data =
[[157 100  85 158 147 153]
 [ 38  80 177 192 168  50]
 [140 134 153  90 107 124]
 [147 121 133 119 126 134]
 [162  88  66 175 157 160]
 [139 134 153  90 107 123]
 [118 115 115 123 121 119]
 [171 115  99 139 138 161]]
Indices start at 1.
The entry directly below the smallest entry: 140
What is the entry in the bottom-left corner? 171
What is the entry just right of 192? 168
The entry directly above the smallest entry is 157
The entry in row 2 and column 1: 38
What is the entry at row 3, column 3? 153
The entry in the bottom-right corner: 161
The top-right entry is 153
What is the entry in row 1 and column 3? 85
The largest entry -> 192
What is the entry directly above 99? 115
What is the entry at row 1, column 2? 100
What is the entry just left of 175? 66
What is the entry directly below 126? 157
The entry directly above 168 is 147
The entry in row 2 and column 3 is 177
The entry just right of 118 is 115
The entry just left of 161 -> 138

Questions about the table below. Rows and columns are numbered from 1.
1) Give the entry just left of the smallest entry.
2) Give the bottom-left entry.
3) Give the entry in the top-left corner.
4) Give the bottom-right entry.
5) Give the entry directly above 4.1.
6) Give the top-right entry.
7) Give the entry just right of -5.8.
8) Give the entry at row 3, column 1.
array([[ -9.4,  15.6,   2.4,  -5.3, -58.7,  -2.4,  17.0,  17.5],
       [  3.8,  25.0,   1.7,  -7.8, -27.7, -16.9,  20.3,  11.2],
       [  4.1,  17.4,  -0.8, -10.5, -16.9,  -9.3,  14.9,   6.3],
       [ -0.1,  13.8,  -2.4,  -7.0, -10.7,  -6.1,  12.8,   1.4],
       [ -1.1,  10.0,  -3.9,  -5.8,  -5.0,  -3.6,  11.7,   0.0],
       [ -3.3,   5.3,  -4.3,  -7.9,  -1.2,  -5.0,   8.0,  -1.6],
       [ -5.3,  -1.2,  -3.3,  -5.7,   1.3,   0.5,   8.2,  -2.5],
       [ -7.8,  -3.9,  -2.7,  -3.8,   5.8,   3.8,   7.8,  -2.4],
       [ -8.0,  -8.4,  -0.6,  -0.2,   9.6,   3.1,   4.4,  -4.1],
       [ -9.9, -11.6,   0.1,  -1.0,  14.7,   7.7,   4.7,  -5.7],
       [-12.1, -19.1,  -0.5,   3.0,  16.9,  11.2,   3.2,  -6.6],
       [-10.8, -21.7,   2.1,   2.4,  22.4,  15.5,  -0.4,  -6.0],
       [-12.8, -29.9,   2.5,   9.5,  29.7,  15.6,  -4.8,  -8.4],
       [-11.0, -23.6,   0.8,   2.1,  34.0,  15.2,  -5.1,  -6.9]])
1) -5.3
2) -11.0
3) -9.4
4) -6.9
5) 3.8
6) 17.5
7) -5.0
8) 4.1

Questions about the array below. Counting starts at 1.
1) Which number is the smallest entry?
2) Which number is the entry in the top-right corner?
3) Which number is the entry just right of 723?
4) Which number is the entry at row 1, column 2?
5) Which number is the entry in row 1 and column 3?
6) Which number is the entry at row 2, column 2?
7) Which number is the maximum?
8) Which number is the entry directly below the centre entry?
[[40, 367, -111, 125, -363, -141, 464, 491, -359, -277, 510],
 [271, 72, -147, -69, 11, -263, 226, 124, -75, -87, 217],
 [-457, -180, 91, -140, -106, 60, -251, 52, 3, 41, -49],
 [415, -8, -350, 51, 106, -64, -1, -223, -5, -128, -62],
 [121, 315, -258, 405, -273, 214, 213, 234, -283, -267, 326],
 [-323, 372, 208, 140, -463, 26, 363, 536, -308, -148, 385],
 [303, -66, -292, -328, -127, -616, 37, -597, -225, -288, -499],
 [-105, 27, -252, 133, -393, 106, -162, -265, -314, -323, -300],
 [-162, 424, 112, 723, -335, 751, 141, 386, -237, -115, 283],
 [-557, -518, 382, -434, 324, -6, -455, 24, 389, 423, -142],
 [-94, 84, -73, 342, -166, 471, -192, -105, -75, -80, -151],
 [508, 136, -424, -130, -17, -511, 444, 118, -233, -310, 351],
 [-716, -686, 634, -449, 572, 246, -706, -54, 689, 705, -316]]
1) -716
2) 510
3) -335
4) 367
5) -111
6) 72
7) 751
8) 106
